Here is a tiny trained network, its code and every weight. The questions are about switching its units off for an input and a target symbol, where a switched-off unit gives its printed mean instead of its output.

import numpy as np


def w(rows, s, z=0):
    codes = np.array(rows[::2]) - 128.0
    scale = np.full(codes.shape[1], s)
    scale[-1] = z or s
    return codes * scale


def f(y):
    return y / 2 * (1 + np.tanh(0.7978845608 * (y + 0.044715 * y**3)))


def softmax(a):
    e = np.exp(a - a.max(-1, keepdims=True))
    return e / e.sum(-1, keepdims=True)


def log_softmax(a):
    a = a - a.max(-1, keepdims=True)
    return a - np.log(np.exp(a).sum(-1, keepdims=True))


def net(x, mask):
    ids = ['αβγδεζηθμξστφψω'.index(c) for c in x.split()]
    T = len(ids)
    res = E[ids] + P[:T]
    u = 0
    for l in range(2):
        q, k, v = (res @ M[l].T for M in (Q, K, V))
        z = softmax(np.where(np.tri(T) > 0, q @ k.T / 3**0.5, -1e9)) @ v
        res = res + np.where(mask[u], z, O[l][:, -1]) @ O[l][:, :-1]
        u += 1
        y = f(res @ A[l][:, :-1].T + A[l][:, -1])
        res = res + np.where(mask[u : u + 8], y, B[l][:, -1]) @ B[l][:, :-1]
        u += 8
    return log_softmax(res[-1] @ U[:, :-1].T + U[:, -1])


Q, K, V, O, A, B = {}, {}, {}, {}, {}, {}
E = w([
[115,97,212],'α',
[178,123,114],'β',
[252,15,209],'γ',
[115,130,109],'δ',
[115,119,110],'ε',
[121,120,116],'ζ',
[105,32,77],'η',
[102,67,95],'θ',
[103,43,85],'μ',
[150,89,235],'ξ',
[97,224,63],'σ',
[115,121,111],'τ',
[107,129,109],'φ',
[93,128,190],'ψ',
[141,197,108],'ω',
],0.022)
P = w([
[254,239,109],'0',
[91,163,124],'1',
[107,164,123],'2',
[134,172,127],'3',
[133,164,125],'4',
[142,165,125],'5',
[140,174,132],'6',
],0.0045)
Q[0] = w([
[60,12,254],'L0H1',
[107,202,65],'L0H1',
[106,44,123],'L0H1',
],0.0056)
K[0] = w([
[127,254,210],'L0H1',
[212,215,104],'L0H1',
[136,166,110],'L0H1',
],0.009)
V[0] = w([
[185,92,170],'L0H1',
[118,121,157],'L0H1',
[79,2,119],'L0H1',
],0.0096)
O[0] = w([
[135,127,185,87],'L0H1',
[155,149,112,2],'L0H1',
[245,203,118,31],'L0H1',
],0.012,0.00066)
A[0] = w([
[97,115,244,120],'L0N1',
[96,113,109,114],'L0N2',
[83,215,157,2],'L0N3',
[221,147,243,61],'L0N4',
[82,122,57,97],'L0N5',
[184,227,152,41],'L0N6',
[96,162,109,176],'L0N7',
[103,195,169,215],'L0N8',
],0.011,0.0076)
B[0] = w([
[79,213,220,195],'L0N1',
[135,118,126,175],'L0N2',
[224,55,93,142],'L0N3',
[77,123,80,243],'L0N4',
[189,166,42,215],'L0N5',
[196,94,131,254],'L0N6',
[2,112,167,206],'L0N7',
[73,46,164,247],'L0N8',
],0.0077,0.0059)
Q[1] = w([
[152,115,246],'L1H1',
[63,214,220],'L1H1',
[2,133,102],'L1H1',
],0.0049)
K[1] = w([
[62,195,35],'L1H1',
[121,254,207],'L1H1',
[119,41,109],'L1H1',
],0.0079)
V[1] = w([
[107,229,41],'L1H1',
[145,2,12],'L1H1',
[188,61,106],'L1H1',
],0.0055)
O[1] = w([
[3,174,182,120],'L1H1',
[185,109,80,254],'L1H1',
[145,147,71,108],'L1H1',
],0.0056,0.0036)
A[1] = w([
[110,165,254,3],'L1N1',
[202,80,147,45],'L1N2',
[227,116,23,119],'L1N3',
[209,77,166,172],'L1N4',
[205,12,77,78],'L1N5',
[145,196,57,197],'L1N6',
[144,187,105,101],'L1N7',
[88,149,73,102],'L1N8',
],0.0084,0.0052)
B[1] = w([
[253,176,62,184],'L1N1',
[70,56,139,145],'L1N2',
[113,182,171,245],'L1N3',
[176,121,197,170],'L1N4',
[76,172,231,215],'L1N5',
[216,159,40,183],'L1N6',
[45,139,103,129],'L1N7',
[132,149,69,157],'L1N8',
],0.006,0.011)
U = w([
[37,214,233,179],'α',
[122,6,158,230],'β',
[136,32,255,197],'γ',
[75,142,130,97],'δ',
[109,103,120,99],'ε',
[111,48,145,73],'ζ',
[178,177,84,155],'η',
[137,163,95,154],'θ',
[171,168,86,182],'μ',
[96,78,174,23],'ξ',
[67,145,34,3],'σ',
[105,91,121,133],'τ',
[76,159,125,49],'φ',
[105,109,116,63],'ψ',
[3,114,164,216],'ω',
],0.0095,0.0047)

Each question gives the input, a string of symbols that net reads in full, and the target symbol t.
The units are the heads (3 rows each of Q, K, V and O) and the neurons (one row each of A and B). Each row of codes is followed by its name. A weight is (code - 128) times the scale printed after its matrix; where a second scale follows, it is the last column's (O, A, B and U).
mask holds one flag per unit, layer by layer, with each layer's heads first. A switched-off unit (its flag False) gives its mean, the last column of its rows in O or B, instead of its output. The means were averaged over made-up inputs and are rounded, as every weight is.
A unit's drop is (log p(t) with every unit on - log p(t) with that unit switched off) / (log p(t) with every unit on - log p(t) with every unit switched off).
The circuit of an input: a set's keep is (log p(t) with only the set's units on - log p(t) with every unit switched off) / (log p(t) with every unit on - log p(t) with every unit switched off). Starting from the 12 units with the biggest drops (on a tie, the unit counted first), units are removed one at a time, each time the one whose removal leaves the highest keep (on an exact tie, the one counted first), for as long as the keep stays at least 0.8.
units of the circuit, in order: the units of the circuit, biggest drop first
most important unit: the unit with the biggest drop
top k neurons: the k neurons with the biggest drops, biggest first
k most important neurons of layer l: the k neurons of layer l with the biggest drops, biggest first
drop when u is switched off: that unit's drop, to one decimal
input η η γ δ, target η: most important unit -> L0H1
input σ α ω σ σ η, target σ: units of the circuit, in order -> (L0N5 L0H1)
input ψ δ γ σ ψ μ ξ, target α: top 3 neurons -> (L0N1 L0N6 L0N4)
input σ δ θ, target σ: top 2 neurons -> (L0N5 L0N8)
input τ σ σ ω δ, target σ: units of the circuit, in order -> (L0H1 L0N5 L1N5 L1N8)
input ω γ μ, target ω: 2 most important neurons of layer 1 -> (L1N5 L1N1)
input ζ μ ψ γ τ ω, target γ: top 4 neurons -> (L0N6 L0N8 L0N5 L1N4)
input γ τ ζ ψ ψ β, target γ: top 2 neurons -> (L0N5 L1N1)
input σ δ γ τ δ ω ω, target γ: 2 most important neurons of layer 0 -> (L0N8 L0N6)
input η ζ η φ ζ ξ, target α: top 2 neurons -> (L0N1 L0N4)
input ω σ σ ε, target σ: 3 most important neurons of layer 0 -> (L0N5 L0N8 L0N1)
input ω ξ γ ε ω β, target γ: 3 most important neurons of layer 0 -> (L0N5 L0N1 L0N7)
input ω σ σ, target σ: top 2 neurons -> (L0N5 L1N8)
input ζ σ σ α ω σ ζ, target ω: 4 most important neurons of layer 0 -> (L0N6 L0N3 L0N1 L0N7)
input ω δ ω ψ φ, target ω: units of the circuit, in order -> (L0H1)
input β ω σ, target σ: 3 most important neurons of layer 0 -> (L0N5 L0N1 L0N3)
input η η β, target η: top 2 neurons -> (L1N6 L0N4)
input ω γ μ ω ω η, target ω: 3 most important neurons of layer 1 -> (L1N5 L1N1 L1N3)
input σ ε τ, target σ: 2 most important neurons of layer 0 -> (L0N5 L0N1)
input γ ω σ, target γ: most important neuron of layer 0 -> (L0N8)
input ω γ η, target ω: drop when L0N3 is switched off -> 0.0
input ω ω τ, target ω: drop when L0N3 is switched off -> 0.1
input φ σ σ μ φ, target σ: drop when L0N6 is switched off -> 0.2
input ψ ζ ω σ β ξ ω, target ω: drop when L0H1 is switched off -> 0.4
